B:
1: [  80  -69  184 -126    6  -69  137   78  -69   38  128 -150   13  151
 -111    0 -180  -95   33  -12  -64   78  -27   49 -100   68   68   71
 -300]
2: [ -67  -88   67  -73   85   62   98  -61   15   38   75 -158   25  150
  -42  -17  -78  -11   61  -22    5  135   85   58  -38  214    4   18
  -74]
3: [  16  -29  155 -222 -192   31   15   65    8  125   18  -57  135   71
  -37 -116 -115  -71   52  -55    8   72 -198   27  -44 -347  157   85
 -243]
4: [ -53    8  145 -267  -77   75 -222 -235   78   54 -104 -169  358  -25
   82 -202  -46  188 -110 -336  -20  131  -66  -28  -21  -76   -3 -136
  -62]
5: [  96  -93  198 -155 -124   74  105   52  -54   21   62 -259  193  -21
   56  -42 -168  -48 -127    6  -90   84 -229   48 -350 -189  124  218
 -201]
6: [  12   90  -58   49 -232   20  -24  176  -67  -56   70  151 -132   92
  -74  -97   97  -52  -34  -48   63 -125   39  -62  203  -82  277  -87
 -306]
7: [-250   51 -112   50   13  131  -86  -97   53   -1  -89  -62  145   76
  147  -86  138   93   -7  -80  123   33   99   49  117  -28  -11    6
    0]
8: [  29 -204  128  -95   11   51  138   16   47   -1  117 -195   33   46
  -14   26 -135  -82   27  -44  -11  126  -41  136  -76  107  -33   20
 -115]
9: [ -83 -178  241 -360  184   18   68 -232   70  169   -5 -371  331  125
   28  -44 -280    6  107  -95  -66  286  -48  134 -223   39 -150  165
  -50]
10: [ 152  -36   58  -39 -231   17  135  226 -115  -55  171   39 -156   86
 -109  -47  -66 -154  -46   81  -42  -95  -44  -46  -48  -60  361  100
 -362]
11: [ -30  -96   28  -43  -68  231   54  -62   58  -47   88 -157    8  -29
  -17  -63  -21   26  -86  -78  -40  164   -8  -34 -145  174   98  -56
    0]
12: [-117  152 -320  234 -155  104   32  185 -131  -59   45  151 -222  154
    4  -41  282  -13  -45   72  208 -221  201   25  316  118  224  -73
 -103]
13: [-202  -58   50 -169   22   95  -27 -109  125  141  -56 -153  207   71
   36  -70  -49    9  125 -143   81  210  -64  119   67 -151 -138  -24
  -25]
14: [ -76  -18  114 -177 -137  134 -138 -148   93  107  -81  -75  265   48
   87 -192   18  146  -11 -181   77   95 -103   16   22 -169   87  -68
   18]
15: [  80  -75  134  -23 -110   -6   83  114  -50  -55   94  -65   21   78
   16  -34  -77  -74  -49   27  -30  -36  -53   25  -95  -71  194  128
 -285]
16: [ 156 -189  234 -184   14   33  196    9  -35  -11  198 -247   -8   74
 -131    6 -255  -93  -29  -10 -153  164  -36   11 -280  245  107   75
 -213]
17: [ -91   80 -129   46 -169   10  -97   89  -35  -25  -37  104   19   89
   80  -99  161   13  -25  -86  162 -167   68   58  302 -141  136  -63
 -189]
18: [-190   28 -237  128 -161  180   70  159   10    2   28   84 -136   71
   29  -26  175 -102   62   79  181  -48   34   74  213 -146  134   23
  -76]
19: [-101   54 -130  161 -176  100  -38  114  -32 -118  -12   82  -11   41
  146  -78  177   -3  -93   32  109 -164   53    2  115 -152  235   85
 -179]
20: [-160   95  -61 -103  -32   99   -4  -50  -48  151  -46  -84  119  173
    7 -110   43   50   48  -14  105   53   29   32   46  -56   80   53
  -36]
21: [ -44  -63  112  -98 -122   95  -79  -53  108   -1    8  -30  106   13
    7 -122  -12   42    1 -183   19  104  -57   -7   60  -84   74 -118
 -121]
22: [ 259 -157  372 -306  -88 -232  162  179 -106   48  162 -173   95  115
 -121    8 -369 -220   31  -19 -154   16 -197   90 -186 -210  127  211
 -558]
23: [-137   60 -106   -5   -1   79   82   37  -81   71   15  -88   11  167
    5  -32   44  -25   31   65   91    5   77   62   32   29   79  105
  -92]
24: [ -64   23  108 -126  -45   25  -49  -37   27   63   -6 -107  143   70
  -32  -93  -53   33    4 -171    4  126  -51   11   15  -70   -5  -74
 -174]
25: [-239   58 -222  104  -69  218  -22  -39   11   -9  -43   50  -12  127
  117 -108  209   57   11   67  162  -53  165   -5  144   21  197   68
   47]
26: [ -63  -40  116 -247 -122  -52 -238 -110  122    1  -94  -21  277  -29
   87 -163  -49   50   -7 -348   23   28  -49   40  222 -270  -22 -137
 -259]
27: [ -49  124 -274  255 -307  125   34  292 -117 -150   77  241 -271   65
   20  -63  258 -101  -91  125  139 -274  100  -59  233 -116  409   33
 -261]
28: [  96  -27  322 -243   45 -115  186   85  -99  183  113 -297  141  175
 -179   18 -306 -105   64  -32 -109  221 -198   85 -268  -66  -58  114
 -330]
29: [ 328 -306  560 -426  -55 -265  130   43  -44   85  122 -234  288  154
    5  -41 -454 -142   57  -15 -155   10 -243  153 -274 -245  151  316
 -467]
30: [ -99  -37  -52  -87   61   75  131   -8  -59   53   60 -176   18  134
  -16    0  -61  -67   33   53   18   72   85   75  -58  125   34  136
 -104]
31: [-280  197 -210   94  -11   54 -131  -24   -2   43  -88   92   11  179
   16 -105  223   90   60 -124  192  -30  199   10  373   22    5 -163
  -80]
32: [ 139 -134  244  -83   11  -48  224  119 -104  -15  150 -261   69  100
  -15   50 -231 -125  -55   97 -117   61 -113   83 -335   12   97  264
 -311]
33: [ -23 -120  178 -236  115   11   41 -159   34  123   32 -269  199  135
  -30  -44 -161   55   56 -150   -5  200    6  119  -64  192 -123  -44
  -28]
34: [-341   49 -242   59   57  298  -97 -229   94   -3  -97  -80   99   62
  143 -120  214  168  -20  -82  142  103  219   -7  114  203    5  -63
  217]
35: [-205  164 -442  210 -149  100  -44  168  -80 -126   23  217 -271   82
   -7  -43  307  -70  -26  -18  197 -227  293   -8  474   94  182 -137
 -186]
36: [-224  186 -226   89    9  131  -38  -22  -62   68  -43  -74   13  124
   -8  -56  197  109  -36 -109  164   38  137   49  193  174  -68 -176
   38]
37: [ 232  -79  192  -71 -179 -178  145  275 -163  -24  143  -29  -15  140
  -26    4 -145 -169  -35   78  -16 -184 -116  104  -39 -181  247  191
 -471]
38: [-319  349 -413  175 -248  123 -339   -3  -50  -32 -228  264   91   78
  214 -234  465  198 -113 -159  305 -297  194  -47  526 -249  208 -155
  -54]
39: [-265   65 -203  106  -46  216  -71  -79   57   -9  -63   35   23  100
  110 -112  219   97   12  -24  168    0  158    2  188   45  104  -39
   74]
40: [ -19   44  139 -167 -193   27 -122  -21    5  100  -80  -55  274   54
   87 -172  -10   81  -43 -144   58    5 -174   25    0 -348  127   24
 -166]
41: [ 207  -36  183  -82 -122 -108  152  217 -145  -43  188  -78  -90  104
 -160    5 -176 -149  -61   -1 -108  -28  -66   -7 -112   26  203   57
 -455]
42: [ -71   74 -117  -24 -111  -82  -15  149  -84  -10   19   93  -54  142
  -17  -50   53 -109   44  -32   98 -156  106   52  289 -132  138   24
 -351]
43: [-238   94 -152    9  -54  141  -77  -56   41   66  -55   56   19  145
   15 -123  157   64   76  -71  156   30  128   -1  245   -8   84  -88
  -11]
44: [-189  151 -255  139 -215  217 -193  -21   13  -84  -96   97   46  -24
  153 -165  313  153 -157 -145  175 -119   94  -43  247  -60  168 -160
   17]
45: [  23 -278  408 -374  129   85  138 -223  138  194   84 -359  257  134
  -78  -58 -348    7  152  -80 -111  403 -146   86 -332  105  -73   89
    8]
46: [  92   33    9   39 -270   -9   75  257 -139  -63   90  111  -90  114
   10  -74   26 -126  -61  134   30 -217  -48  -28   13 -249  413  201
 -384]
47: [-314  259 -403  297   32   67    1  112 -122  -20  -28  130 -187  247
    8  -14  328   21   40   62  244 -154  337   33  404  188   59  -73
  -87]
48: [  35 -117  178 -115  -41  -32   65   16  -12   14   55  -73  103  156
   45  -62 -117  -49   44   39   -7  -14  -15   55  -64  -79  179  187
 -234]
49: [-276  267 -384  256 -240  130 -233  106    7 -104  -95  312 -132   51
   62 -152  418   78  -49 -158  250 -204  207  -70  560 -117  178 -277
 -139]
50: [ -25  -47  -27 -129   64   15   73  -12  -23  -13  120 -167  -67   55
 -155   14 -101  -70   -1 -165  -45  136  127   39   68  316  -81 -154
 -192]
51: [-111 -144  191 -182  146   30   44 -182   66   97  -24 -248  276  164
  108  -55 -149   43   91  -17    2  164   12  114 -145   20  -44  192
  -37]
52: [-253  254 -380  323 -296  110 -142  216  -60  -84  -91  378 -152  143
  142 -143  436   14   -5   72  303 -344  167  -32  501 -305  355  -16
 -179]
53: [  57    4  134 -144   44  -62   22   -6  -46   -8  107 -195   26   55
 -172  -13 -150  -11  -61 -242 -105  158   34   -5  -24  254  -83 -192
 -287]
54: [  -5 -109  244 -328  -10  160   18 -198   76  161   16 -328  282   13
  -40 -116 -203   83  -18 -176  -81  326 -178   17 -289   15  -39  -17
   27]
55: [ 294  -71  197  -95  -86 -108  324  294 -234  -20  303 -139 -226  165
 -274   69 -262 -240  -42  137 -164   -6  -53  -10 -249  188  267  148
 -483]
56: [ -55 -139  103 -162   67   -8  111  -16   40   98   68 -167   66  142
  -52    9 -142  -86  137  -51   30  143    2  151   35   50  -84   25
 -136]
57: [-161  -56  -85  -11  131  196  210  -72  -35  150   71 -211  -22  236
  -32   10   13   15  109  136  120  153  122  126  -65  330   -9   81
  177]
58: [-151  -29  -67  -78  115  101   50 -132  -15   88    1 -182   93  172
   34  -40   16   66   44  -28   94   84  152  107   40  255  -43   13
   67]
59: [-154  -49   10  -67   91  128  -12 -172   57   16   -9 -167  130   98
   53  -72   -2   89    4  -92   27  140  119   28  -22  200  -19  -12
   25]
60: [-333  124 -280  132  -55  228 -116  -79   53   -6 -112   53   49   80
  148 -121  276  110   -1  -44  201  -21  167    6  240  -26   74  -42
   81]
61: [  55 -210  372 -369  270  -34   96 -276   22   80   73 -500  329   97
  -33  -11 -380   54  -19 -168 -207  338  -10   74 -403  338 -180  100
 -103]
62: [ -49  111 -122   46  -81   68   15   96  -72    4   68  -61  -92   49
 -122  -21   95   10  -73 -162   75   40   51   31  164  182  -32 -259
 -128]
63: [ -45   -4   58 -182 -148  170  -91 -102   45   33  -33 -155  213  -62
   50 -151  -26   80 -117 -188  -21  127 -119  -33 -109 -125   83  -40
  -59]
64: [   4 -141  156 -110  -41   91   91  -34    7   10   43 -165  153   89
  101  -64 -112  -21  -14   78  -28   51  -64   45 -225  -77  181  256
 -114]
65: [-201 -119   80 -102   39  192  -96 -249  179   27  -87 -174  286   19
  178 -122    7  138   13 -147   53  188    1   55  -46  -19  -50    9
  109]
66: [-304   88 -282  213  -15  196  -20  -10    0  -43  -71   36    1  128
  186  -61  267   59   -2   91  204  -92  196   50  177   11  114   99
   48]
67: [-299  -29   50 -126  321   84  -54 -346  106  120 -100 -325  316  166
   90  -51  -41  185   83 -185   50  293  170  113  -19  301 -305  -46
  144]
68: [ -31   79  -73   36 -152   81  124  182  -91   64  115   78 -200  191
 -163  -51   54  -95   72   84   81  -15   36  -27  112   18  244  -19
 -197]
69: [-154 -125  -25  100   84  158   63  -80   51 -101    3 -197  123   32
  211    4   40   35  -65   43   42   48   85  103 -123  115   -3  171
   21]
70: [-374  196 -353  104 -140  314 -358 -227  164  -16 -189  124   95  -41
  122 -231  423  300  -81 -379  265   35  198  -54  493   98  -37 -487
  248]
71: [ -60   -7 -158  143  -94  149  125  127  -62  -85  118   38 -205  112
  -26  -15  112  -72  -22  114   73  -69  143   -7   71  169  238   40
 -115]
72: [  74 -304  294 -201   56  224  184 -140  131   -1  164 -414  124  -78
  -57    8 -274  -16  -59 -101 -176  401 -161   43 -455  256  -71    7
   36]

[ -10  -55   97  -47  -46  -53   53 -139 -145   65  215   96    1 -114
  121  108  161   31 -148 -185  -67  -13  -27   65    1  245  -62   98
  -86   56  176   37  -55  -42   24  177]
52
[ 172  -44  143 -110  203 -223  412 -335   88  -52   17   75 -137 -142
  151  147    0 -203  -79 -196 -120   84  -69  318   76   54  -85  139
 -109  -80   49   19   41   61   -1  201]
34
[ -92 -228   35 -151  285  -43  291 -252   63  -98 -121   20  137 -136
  211   28  206   81   74 -219   55   40  290 -213  126 -473  125  381
 -216  109   25 -196  107  -94   82  162]
48
[ 187 -201   17    2  127 -292  233    6  356   23 -190 -233  215 -125
  -28  -66  197 -189   26  180   -6  -98  125 -101  -35   -9   33  -98
   97  260   94 -164 -144  105 -170 -231]
47
[ 340  164  179  -28 -237 -259  -41 -152 -185  267  415   12 -228  -75
  -55  198    1 -309 -367 -113 -291  -35 -310  491 -142  848 -338 -148
   65   82  336  196 -265  276  -56   43]
15
[-208  -44   97 -203   29   57  219   -8  126  -94  179 -113  240  162
  216   60  192 -213  -68  258   13  -52   83 -155  -34 -288   88  226
  -76  109  103 -343  160   31 -179   42]
7
[ 223  -40  250 -210   56 -137  131  105  373  120  140 -403   36  377
  -40   42  -13 -713    1  592  -84 -171   74  158    4 -130  -98   88
  266  241  196 -295  -29  443 -245 -317]
60
[ 229 -314  154  -13  134 -242   26  294  480  211 -314 -384  190   65
 -140 -230   78 -220  188  382  166 -161  208 -113  168  -65  142 -164
  379  197   86  -96 -153  149 -139 -459]
2
[-221  -92  -34  -91  -25   61   62 -276 -216 -113  231  159  133 -237
  217  138  357  255  -78 -362  -29   24  180 -262  -62  -56   18  259
 -282   91  103  -60    9 -212  144  357]
10
[-344   20  215 -227  -23  202  185 -105 -216  -56  346  209   29  119
  364  150   82   19 -179 -103   21   56  -87   77  113  -85   78  341
 -210 -189   97 -108  288 -157  -36  384]
11
[  54  224  292 -257 -162   65    9 -189 -319  179  679   31 -216  327
  164  322  -47 -513 -379   85 -293  -56 -215  440  -73  290 -310  350
  -89  112  377 -117   38  353  -94  190]
67
[ 222   44   -2  -53  100 -111   43 -468 -142   18  347   36 -237  -37
   18  239   40 -201  -91 -189 -179  131    7  249  -64  168 -264  270
  -64  102  227   43 -110  206  261  201]
26
[  24 -254  216  -67   -4  -44 -129  271  305   81  -73 -247  191  138
  -71 -124  205 -159   60  298  139 -161  380 -155  107  -58   17  -41
  266  154  109 -114  -47   87 -103 -322]
14
[ -51   13  224 -144  -25   91   46 -203 -286   85  421  170 -166   99
  202  221   31 -121 -179 -158 -111    0  -84  261   85  159 -132  325
 -112  -23  219   26   70   34   64  310]
55
[ 197 -445 -166  197  269 -319  146 -266  163  -55 -390   22  158 -606
  -47  -77  394  401  227 -457   72  -28  376 -338   55  -14   73  -41
  -60  267   -4  126 -295 -249  226   42]
25
[-199 -406   33  -94  283  140   27  -68  134 -148  -74 -101  301   83
  134  -10  392   42  191   74  140 -131  679 -507  117 -742   81  507
  -99  396   87 -377   93  -58   68  -48]
44
[ 326 -281   94  187   30 -231  -70  165  269  205  -19 -222   37    3
 -181  -56  114 -220  113  331   19 -217   30   87   52  373  -78 -226
  393  297  201   72 -308  129  -83 -305]
28
[-172 -544  -25   36  314   30   40   68  195  -15 -385  -67  333 -181
   93 -212  338  410  362 -101  330  -87  519 -587  282 -571  347  233
   20  207  -31 -126    2 -321  155  -45]
45
[-116 -511 -213  280  339 -105  169   21  353 -151 -462   13  320 -362
   42 -251  282  551  399  -44  405   89  224 -443  215 -202  389 -129
  148  -25 -138   64  -37 -489  188  -13]
13
[ -56  -93  -16 -109   60  -45  119 -264 -106  -36  150   21  124 -146
  150  117  280   34  -92 -212  -82   -8  183 -182  -72 -122  -32  285
 -227  235  164 -162  -36   -8   58  170]
71
[-266 -467   13   65  271  137   45  107   51   20 -198   42  288  -33
  180 -155  239  383  246   -2  322  -63  289 -417  301 -430  332  281
   12  139   40 -130   95 -339   90   35]
69
[-112 -585 -130  146  380  -36  119 -189   86 -128 -383  109  254 -438
  112 -105  430  571  368 -411  244  -46  539 -558  230 -467  252  258
 -125  234  -56   -1  -76 -437  286  163]
46
[ 223 -226  -67   81  310 -249  289 -471  -47  -37  -82  138  -72 -365
   86  130  171  101   15 -428 -103   65  114   62   45   13  -98  234
 -193  203  114   51 -140  -44  186  212]
53
[ 269 -303  -25   80  170 -212  -44   59  415   91 -158 -358  131   10
 -193 -119  162 -193  265  336  108 -105  282 -182   43  -84   26  -76
  346  310  114  -84 -241  160   61 -351]
22
[  -5 -335   17  -85  275 -120  231  -36  327  -67 -264 -205  286  -74
   75  -86  273  -45  187   96  110  -98  402 -358   92 -507  162  198
  -10  280   21 -283   -4  -12  -48 -133]
39
[ 296 -166 -120  290   78 -221  -71 -251  -75  116  113   95 -152 -284
 -112   63   90  161   28 -203  -14   88 -123  187    4  594 -143 -129
  154   97  197  310 -311  -56  275   79]
18
[ 143 -487  -12  191  201 -201  -36  106  247  134 -388  -98  175 -302
  -98 -218  240  318  291  -98  239  -98  290 -283  224   26  192 -135
  226  176   27  138 -236 -213  136 -173]
51
[-208  -70  217  -91  -44  101   78   60  -82   52  194  140   13   57
  216   27   39   83  -80  -28  111   31 -131  118  179  157  117   72
   23 -234   73   64  155 -189  -19  215]
27
[ 191 -400   71   85  186 -195 -105  229  461  104 -354 -321  217   -1
 -190 -243  190  -47  214  276  227 -101  451 -232  154 -111   75 -120
  357  238   76  -69 -162   77    4 -477]
33
[ 100   38  217 -119  -50  -20    8 -180 -192  145  384   73 -210   81
   92  193  -10 -216 -165  -96 -136   -2 -114  330   51  300 -181  185
    2   -9  232   83  -31  136   66  193]
43
[-281  -90  230 -219   15  190   54   96  -55   62  198    4  118  237
  247   10   70  -41  -48  121  124  -25   55  -67  179 -229  154  304
  -25  -61  118 -179  225  -63  -57  115]
21
[ 168 -328 -125  283  121 -256   37 -109  182  -18 -209   53   51 -456
  -91  -91  233  361  200 -228  147   51   73  -93   75  373   72 -287
  176   -9  -10  300 -258 -284  222   37]
30
[ 166 -169 -160  230  146 -331  227 -298  130  -93 -198  169  -35 -567
   -3  -32  139  387   67 -424   93  235 -121   87   34  471   61 -301
   29 -227  -62  352 -169 -310  245  205]
42
[ 162  220  132  -96 -140 -191  253 -224   79  -89  447  -28  -97   61
   72  273   59 -525 -337  189 -287   18 -258  441 -247  490 -317  -81
   -3    5  196  -67  -29  265 -209   91]
5
[ 188   -5  327  -76  -32  -55 -101  -36  -93  199  276   41 -251  175
   -4  115  -83 -273 -215  -10  -76   12  -18  469  135  414 -255   96
  146  -60  249  139  -20  217   30  -19]
70
[-235   46  274 -225 -139  198 -103  118  -76   37  398  -25   75  359
  162   83   92 -223 -242  236   23  -16   98   68   32   13  -70  235
   20  -29  212 -195  198  109 -114    3]
12
[-138  -35  221   -4  -57   40  101   64 -147  128  196  223  -68   11
  210   23  -65  127 -159  -78  102   83 -344  311  205  431   98  -35
   55 -322  105  188  129 -209  -30  234]
72
